Below is a small trained network, with its code and all its weights. Each question gives an input and a target symbol and asks what happens when units are switched off, that is, made to give their printed mean instead of their output.

import numpy as np


def w(rows, s, z=0):
    codes = np.array(rows[::2]) - 128.0
    scale = np.full(codes.shape[1], s)
    scale[-1] = z or s
    return codes * scale


def norm(h):
    return h / np.sqrt((h * h).mean(-1, keepdims=True) + 1e-5)


def f(y):
    return np.maximum(y, 0)


def softmax(a):
    e = np.exp(a - a.max(-1, keepdims=True))
    return e / e.sum(-1, keepdims=True)


def log_softmax(a):
    a = a - a.max(-1, keepdims=True)
    return a - np.log(np.exp(a).sum(-1, keepdims=True))


def net(x, mask):
    ids = ['ΓΣΨαδεζμξπφω'.index(c) for c in x.split()]
    T = len(ids)
    res = E[ids] + P[:T]
    u = 0
    for l in range(2):
        r = norm(res)
        for j in range(3):
            rows = slice(2 * j, 2 * j + 2)
            q, k, v = (r @ M[l][rows].T for M in (Q, K, V))
            z = softmax(np.where(np.tri(T) > 0, q @ k.T / 2**0.5, -1e9)) @ v
            o = O[l][rows]
            res = res + np.where(mask[u + j], z, o[:, -1]) @ o[:, :-1]
        u += 3
        y = f(norm(res) @ A[l][:, :-1].T + A[l][:, -1])
        res = res + np.where(mask[u : u + 8], y, B[l][:, -1]) @ B[l][:, :-1]
        u += 8
    return log_softmax(norm(res)[-1] @ U[:, :-1].T + U[:, -1])


Q, K, V, O, A, B = {}, {}, {}, {}, {}, {}
E = w([
[148,121,104],'Γ',
[85,50,100],'Σ',
[129,186,95],'Ψ',
[124,179,97],'α',
[11,155,141],'δ',
[43,141,55],'ε',
[199,154,37],'ζ',
[155,161,136],'μ',
[85,185,150],'ξ',
[140,137,102],'π',
[122,176,97],'φ',
[139,191,162],'ω',
],0.011)
P = w([
[140,3,140],'0',
[71,162,106],'1',
[76,136,112],'2',
[77,133,112],'3',
[77,131,116],'4',
[75,130,116],'5',
[74,134,121],'6',
[77,137,120],'7',
[73,138,124],'8',
[76,137,128],'9',
[78,138,129],'10',
[77,136,129],'11',
],0.0036)
Q[0] = w([
[39,203,3],'0.h0',
[184,208,139],'0.h0',
[130,126,177],'0.h1',
[37,44,216],'0.h1',
[121,197,65],'0.h2',
[167,72,243],'0.h2',
],0.0053)
K[0] = w([
[232,64,182],'0.h0',
[58,107,174],'0.h0',
[112,183,128],'0.h1',
[55,151,48],'0.h1',
[128,164,218],'0.h2',
[253,93,63],'0.h2',
],0.0066)
V[0] = w([
[143,165,236],'0.h0',
[254,141,163],'0.h0',
[146,72,73],'0.h1',
[241,186,73],'0.h1',
[104,184,15],'0.h2',
[133,79,118],'0.h2',
],0.0033)
O[0] = w([
[74,178,139,22],'0.h0',
[115,175,253,100],'0.h0',
[175,143,174,166],'0.h1',
[135,91,162,188],'0.h1',
[211,91,160,251],'0.h2',
[89,162,164,104],'0.h2',
],0.0047,0.0026)
A[0] = w([
[150,183,135,165],'0.n0',
[24,19,177,27],'0.n1',
[152,160,80,221],'0.n2',
[103,94,219,160],'0.n3',
[13,2,186,2],'0.n4',
[141,112,120,78],'0.n5',
[184,167,212,106],'0.n6',
[92,49,103,220],'0.n7',
],0.0068,0.0032)
B[0] = w([
[175,81,157,186],'0.n0',
[222,217,76,158],'0.n1',
[104,58,160,255],'0.n2',
[65,215,135,145],'0.n3',
[254,219,72,161],'0.n4',
[116,144,84,133],'0.n5',
[198,183,110,154],'0.n6',
[74,198,149,210],'0.n7',
],0.0061,0.0047)
Q[1] = w([
[99,206,127],'1.h0',
[182,129,122],'1.h0',
[78,190,84],'1.h1',
[158,216,103],'1.h1',
[227,253,186],'1.h2',
[137,47,239],'1.h2',
],0.0049)
K[1] = w([
[63,115,149],'1.h0',
[75,143,127],'1.h0',
[115,145,75],'1.h1',
[141,148,167],'1.h1',
[143,3,95],'1.h2',
[93,255,165],'1.h2',
],0.0049)
V[1] = w([
[60,185,57],'1.h0',
[255,139,112],'1.h0',
[114,92,35],'1.h1',
[89,151,120],'1.h1',
[103,21,131],'1.h2',
[122,195,123],'1.h2',
],0.0046)
O[1] = w([
[148,146,196,65],'1.h0',
[156,171,92,254],'1.h0',
[71,254,90,186],'1.h1',
[160,97,174,81],'1.h1',
[55,103,127,156],'1.h2',
[164,174,122,92],'1.h2',
],0.0054,0.0021)
A[1] = w([
[89,195,204,120],'1.n0',
[99,189,185,110],'1.n1',
[157,109,76,1],'1.n2',
[94,179,99,6],'1.n3',
[243,77,82,153],'1.n4',
[91,1,107,95],'1.n5',
[151,84,122,25],'1.n6',
[202,112,228,135],'1.n7',
],0.005,0.0062)
B[1] = w([
[105,145,214,152],'1.n0',
[53,125,183,145],'1.n1',
[237,223,7,128],'1.n2',
[26,35,254,128],'1.n3',
[91,47,170,252],'1.n4',
[67,131,182,153],'1.n5',
[200,183,179,128],'1.n6',
[232,199,172,158],'1.n7',
],0.0066,0.0042)
U = w([
[56,48,169,161],'Γ',
[177,229,14,222],'Σ',
[83,89,84,47],'Ψ',
[55,127,86,11],'α',
[45,254,146,95],'δ',
[3,203,48,56],'ε',
[190,34,44,235],'ζ',
[233,119,213,206],'μ',
[20,209,232,122],'ξ',
[68,95,120,3],'π',
[54,127,59,26],'φ',
[169,221,227,154],'ω',
],0.0091,0.0046)

Each question gives the input, a string of symbols that net reads in full, and the target symbol t.
The units are the heads (2 rows each of Q, K, V and O) and the neurons (one row each of A and B). Each row of codes is followed by its name. A weight is (code - 128) times the scale printed after its matrix; where a second scale follows, it is the last column's (O, A, B and U).
mask holds one flag per unit, layer by layer, with each layer's heads first. A switched-off unit (its flag False) gives its mean, the last column of its rows in O or B, instead of its output. The means were averaged over made-up inputs and are rounded, as every weight is.
A unit's drop is (log p(t) with every unit on - log p(t) with that unit switched off) / (log p(t) with every unit on - log p(t) with every unit switched off).
The circuit of an input: a set's keep is (log p(t) with only the set's units on - log p(t) with every unit switched off) / (log p(t) with every unit on - log p(t) with every unit switched off). Starting from the 12 units with the biggest drops (on a tie, the unit counted first), units are removed one at a time, each time the one whose removal leaves the highest keep (on an exact tie, the one counted first), for as long as the keep stays at least 0.8.
units of the circuit, in order: the units of the circuit, biggest drop first
unit that matters most: the unit with the biggest drop
top k neurons: the k neurons with the biggest drops, biggest first
top k neurons in layer l: the k neurons of layer l with the biggest drops, biggest first
which heads matter: for each layer, one digit per head in row order, 1 if its drop is at least 0.15 and else 0, layers parted by /
input ξ μ Γ ζ α, target ξ: units of the circuit, in order : (0.h0, 1.h0, 0.h1, 0.n4)
input ω Γ Γ ε α, target ω: units of the circuit, in order : (0.h0, 0.n0, 1.h1)
input Γ Γ ζ ζ π ζ Σ α, target Γ: unit that matters most : 0.n7
input ε π Γ δ μ μ Γ, target Σ: which heads matter : 100 / 011
input ω Ψ Γ Ψ, target ω: units of the circuit, in order : (0.h0, 1.h1, 0.n0)
input μ Γ ζ Γ, target μ: top 2 neurons in layer 1 : (1.n7, 1.n4)
input Γ δ Σ μ Γ Γ Γ μ Γ δ Γ, target Γ: top 2 neurons : (0.n1, 0.n4)
input Γ ε Γ ω ε Γ μ Γ Ψ, target Γ: which heads matter : 101 / 000
input μ Σ Σ Γ Σ φ Ψ μ Γ Ψ, target μ: which heads matter : 101 / 010
input μ ζ μ π, target μ: units of the circuit, in order : (0.h0, 1.h1)
input Γ φ Γ, target Γ: top 2 neurons in layer 0 : (0.n4, 0.n1)
input ε Ψ μ Γ, target ε: which heads matter : 000 / 010
input μ μ Ψ ζ Γ ε Ψ ζ ω φ, target μ: units of the circuit, in order : (0.h0, 1.h1, 0.n7, 0.n0)
input Σ ζ α Γ ζ π, target Σ: units of the circuit, in order : (1.h1)
input Σ Γ φ ζ π Ψ φ ζ Γ, target Σ: units of the circuit, in order : (1.h1, 0.n7, 1.n0)
input Σ Ψ Σ, target Σ: units of the circuit, in order : (0.n4, 0.n1)
input Γ Γ μ Γ π, target Γ: which heads matter : 100 / 000
input ω μ Γ Σ Γ μ Γ Γ Γ, target ω: top 4 neurons : (0.n7, 1.n7, 0.n0, 1.n4)
input ω μ ζ μ Ψ, target ω: which heads matter : 111 / 111
input ζ φ μ Ψ, target ζ: unit that matters most : 1.h0
input ζ Γ ζ Σ μ δ Ψ α ζ Γ Σ Σ, target Σ: which heads matter : 000 / 000
input μ Ψ φ Γ δ μ Γ Ψ μ Σ φ, target μ: which heads matter : 100 / 011
input Σ α Γ ω π, target Σ: top 3 neurons in layer 0 : (0.n0, 0.n7, 0.n3)
input μ Γ μ Σ Ψ ζ Γ, target μ: top 2 neurons : (1.n7, 0.n3)
input Γ Ψ ε Ψ, target Γ: top 3 neurons in layer 0 : (0.n4, 0.n1, 0.n6)
